Below is a small trained network, with its code and all its weights. Each question gives an input and a class and asks what happens when units are switched off, that is, made to give their printed mean instead of their output.

import numpy as np


def w(rows, s, z=0):
    codes = np.array(rows[::2]) - 128.0
    scale = np.full(codes.shape[1], s)
    scale[-1] = z or s
    return codes * scale


def norm(h):
    return h / np.sqrt((h * h).mean(-1, keepdims=True) + 1e-5)


def f(y):
    return np.maximum(y, 0)


def log_softmax(a):
    a = a - a.max(-1, keepdims=True)
    return a - np.log(np.exp(a).sum(-1, keepdims=True))


def net(x, mask):
    res = np.array(x, float).reshape(1, 6) / 4 @ E
    u = 0
    for l in range(3):
        y = f(norm(res) @ A[l][:, :-1].T + A[l][:, -1])
        res = res + np.where(mask[u : u + 11], y, B[l][:, -1]) @ B[l][:, :-1]
        u += 11
    return log_softmax(norm(res)[-1] @ U[:, :-1].T + U[:, -1])


A, B = {}, {}
E = w([
[105,151,177,132,76,254,219,212,71,178,192],'x0',
[122,129,122,122,134,134,119,131,140,127,140],'x1',
[108,77,193,49,18,154,137,132,227,139,50],'x2',
[40,9,193,85,164,123,56,121,59,115,155],'x3',
[125,129,122,121,129,131,120,130,135,129,136],'x4',
[132,128,135,135,125,124,137,128,118,127,116],'x5',
],0.0095)
A[0] = w([
[155,246,125,135,119,149,158,151,175,116,113,126],'0.n1',
[124,118,129,126,159,73,82,101,138,110,86,84],'0.n2',
[127,101,146,121,105,123,149,125,163,119,121,3],'0.n3',
[171,244,77,156,152,123,166,129,165,123,128,127],'0.n4',
[103,135,119,161,158,138,96,96,97,138,147,15],'0.n5',
[165,178,89,146,140,53,106,88,193,121,77,129],'0.n6',
[135,123,135,112,162,70,80,106,138,101,90,108],'0.n7',
[149,114,144,156,144,90,134,99,96,129,113,78],'0.n8',
[121,92,138,128,112,76,93,96,207,125,76,79],'0.n9',
[154,217,112,125,92,137,159,116,218,128,99,73],'0.n10',
[151,132,85,129,172,54,82,75,131,117,133,180],'0.n11',
],0.013,0.0028)
B[0] = w([
[156,52,51,156,108,83,115,100,123,157,137,216],'0.n1',
[130,83,60,124,121,127,167,142,155,172,168,210],'0.n2',
[58,110,104,168,151,138,131,148,92,143,126,156],'0.n3',
[72,159,189,173,121,188,97,20,128,152,175,243],'0.n4',
[120,117,75,92,137,123,139,173,88,121,116,172],'0.n5',
[137,216,187,103,159,163,77,129,102,72,73,250],'0.n6',
[108,94,66,148,86,96,185,122,103,167,144,214],'0.n7',
[64,138,87,105,149,141,83,157,154,126,135,165],'0.n8',
[175,108,142,70,113,100,133,17,127,81,175,225],'0.n9',
[142,120,112,90,147,95,178,255,148,110,83,221],'0.n10',
[74,132,143,202,146,160,111,222,135,173,78,250],'0.n11',
],0.016,0.013)
A[1] = w([
[196,154,149,193,109,127,91,35,114,162,231,85],'1.n1',
[203,61,151,146,119,98,148,213,200,119,144,80],'1.n2',
[80,93,225,118,81,158,56,144,209,137,146,55],'1.n3',
[193,126,138,101,65,130,160,156,212,165,52,124],'1.n4',
[131,183,184,17,159,166,137,178,11,56,157,76],'1.n5',
[139,80,183,72,41,154,152,148,166,128,64,96],'1.n6',
[128,159,136,199,241,122,154,163,48,112,219,103],'1.n7',
[167,172,137,110,132,146,82,130,138,69,100,135],'1.n8',
[163,216,98,83,134,98,226,161,152,119,124,106],'1.n9',
[216,221,140,43,161,83,89,154,96,30,66,4],'1.n10',
[190,123,96,130,131,100,88,235,62,124,138,107],'1.n11',
],0.011,0.0034)
B[1] = w([
[112,168,48,78,169,179,208,114,104,127,163,198],'1.n1',
[168,131,158,131,89,124,111,137,63,159,113,167],'1.n2',
[104,183,118,102,192,151,183,139,114,133,71,172],'1.n3',
[161,102,127,68,80,103,111,178,56,103,151,195],'1.n4',
[133,94,211,130,150,119,83,163,122,84,195,202],'1.n5',
[87,186,87,202,147,154,64,116,145,137,110,217],'1.n6',
[194,85,152,105,104,59,172,120,155,133,147,254],'1.n7',
[97,113,184,86,164,61,127,117,93,117,150,170],'1.n8',
[150,144,132,143,98,145,179,170,102,55,124,177],'1.n9',
[107,140,78,81,216,108,252,132,224,120,91,203],'1.n10',
[133,72,132,119,153,132,160,133,128,162,160,196],'1.n11',
],0.015,0.0086)
A[2] = w([
[184,135,105,159,35,121,58,153,121,153,95,43],'2.n1',
[113,205,184,174,143,145,75,115,137,132,97,30],'2.n2',
[146,91,137,77,102,93,176,58,185,98,82,119],'2.n3',
[133,210,183,184,159,121,54,90,123,132,96,88],'2.n4',
[172,114,87,110,140,71,179,140,149,112,136,168],'2.n5',
[168,69,168,141,144,160,107,112,107,138,120,63],'2.n6',
[182,108,202,120,157,83,123,144,169,105,143,1],'2.n7',
[112,112,192,109,113,146,174,112,155,65,117,74],'2.n8',
[68,169,173,111,129,189,74,125,150,126,113,71],'2.n9',
[159,96,130,96,64,104,64,4,160,141,138,22],'2.n10',
[133,168,128,146,142,141,153,91,154,183,139,55],'2.n11',
],0.018,0.0023)
B[2] = w([
[198,83,117,76,115,162,114,180,84,80,151,157],'2.n1',
[43,94,227,132,84,162,116,134,111,45,122,227],'2.n2',
[147,177,140,69,61,75,82,57,130,194,73,217],'2.n3',
[70,100,226,130,114,170,99,217,112,76,169,228],'2.n4',
[113,210,144,182,167,166,72,106,166,111,91,245],'2.n5',
[114,141,135,138,120,133,165,101,180,72,145,148],'2.n6',
[209,106,152,118,147,53,100,69,132,107,156,177],'2.n7',
[147,152,65,189,193,107,107,159,133,148,90,175],'2.n8',
[48,164,165,182,78,189,162,124,141,126,95,220],'2.n9',
[131,21,226,44,7,156,118,93,92,198,187,182],'2.n10',
[162,135,115,143,97,175,171,89,168,108,112,185],'2.n11',
],0.016,0.012)
U = w([
[27,162,211,179,118,205,117,157,113,70,114,253],'0',
[178,178,52,165,141,201,203,41,129,142,194,144],'1',
[55,54,10,171,194,73,111,198,127,212,130,70],'2',
[211,82,180,143,208,48,117,103,136,87,222,59],'3',
[191,244,126,67,157,52,89,95,159,88,22,86],'4',
[239,123,79,98,73,163,119,235,45,87,117,82],'5',
[106,79,137,50,36,93,74,35,117,213,117,166],'6',
],0.012,0.0019)

Each question gives the input, the list of numbers given to net, and the class t.
The units are the neurons (one row each of A and B). Each row of codes is followed by its name. A weight is (code - 128) times the scale printed after its matrix; where a second scale follows, it is the last column's (A, B and U).
mask holds one flag per neuron, layer by layer. A switched-off neuron (its flag False) gives its mean, the last column of its row in B, instead of its output. The means were averaged over made-up inputs and are rounded, as every weight is.
A unit's drop is (log p(t) with every unit on - log p(t) with that unit switched off) / (log p(t) with every unit on - log p(t) with every unit switched off).
The circuit of an input: a set's keep is (log p(t) with only the set's units on - log p(t) with every unit switched off) / (log p(t) with every unit on - log p(t) with every unit switched off). Starting from the 12 units with the biggest drops (on a tie, the unit counted first), units are removed one at a time, each time the one whose removal leaves the highest keep (on an exact tie, the one counted first), for as long as the keep stays at least 0.8.
units of the circuit, in order: the units of the circuit, biggest drop first
k most important neurons: the k neurons with the biggest drops, biggest first
top k neurons in layer l: the k neurons of layer l with the biggest drops, biggest first
input [0,7,-8,2,-3,-8], class 2: 4 most important neurons	[0.n9, 0.n6, 0.n11, 0.n5]
input [2,3,0,0,-6,0], class 1: 3 most important neurons	[0.n10, 0.n6, 0.n11]
input [7,-4,-1,2,-8,0], class 3: 2 most important neurons	[0.n4, 0.n1]
input [-7,-4,1,1,0,2], class 6: top 4 neurons in layer 0	[0.n9, 0.n10, 0.n7, 0.n2]
input [-7,0,1,-1,-2,-7], class 4: units of the circuit, in order	[0.n6, 1.n10]
input [1,4,1,-6,-3,7], class 5: most important neuron	[0.n10]
input [-5,6,1,-1,-5,-1], class 4: 2 most important neurons	[0.n9, 0.n6]
input [-5,-2,1,-6,-4,1], class 4: units of the circuit, in order	[1.n10, 0.n6]
input [-6,6,5,-7,1,4], class 4: 2 most important neurons	[0.n6, 0.n10]
input [-8,4,3,3,-6,5], class 6: 2 most important neurons	[0.n9, 0.n7]
input [0,1,5,-5,4,-1], class 4: 2 most important neurons	[0.n10, 1.n10]
input [-7,-6,3,2,3,3], class 6: 3 most important neurons	[0.n9, 0.n7, 0.n10]
input [-7,-2,1,6,-4,7], class 6: 2 most important neurons	[0.n9, 0.n10]
input [-6,6,3,-5,4,8], class 4: 2 most important neurons	[0.n6, 0.n10]
input [0,3,-7,7,8,8], class 2: top 2 neurons in layer 0	[0.n6, 0.n9]
input [0,-5,5,-4,2,1], class 4: 3 most important neurons	[0.n10, 1.n10, 0.n11]
input [1,0,7,-6,-1,1], class 5: top 2 neurons in layer 0	[0.n10, 0.n1]
input [5,-5,-8,-8,2,5], class 1: top neuron in layer 1	[1.n1]
input [-6,7,-4,1,-2,7], class 2: top 4 neurons in layer 0	[0.n2, 0.n7, 0.n4, 0.n11]
input [4,-5,0,3,8,-7], class 3: top 3 neurons in layer 0	[0.n4, 0.n11, 0.n1]
input [4,-6,-1,-4,-1,-7], class 1: top neuron in layer 0	[0.n4]
input [-1,-7,2,-8,5,2], class 4: top 2 neurons in layer 0	[0.n10, 0.n6]
input [-6,5,8,0,3,3], class 4: top 2 neurons in layer 0	[0.n4, 0.n6]
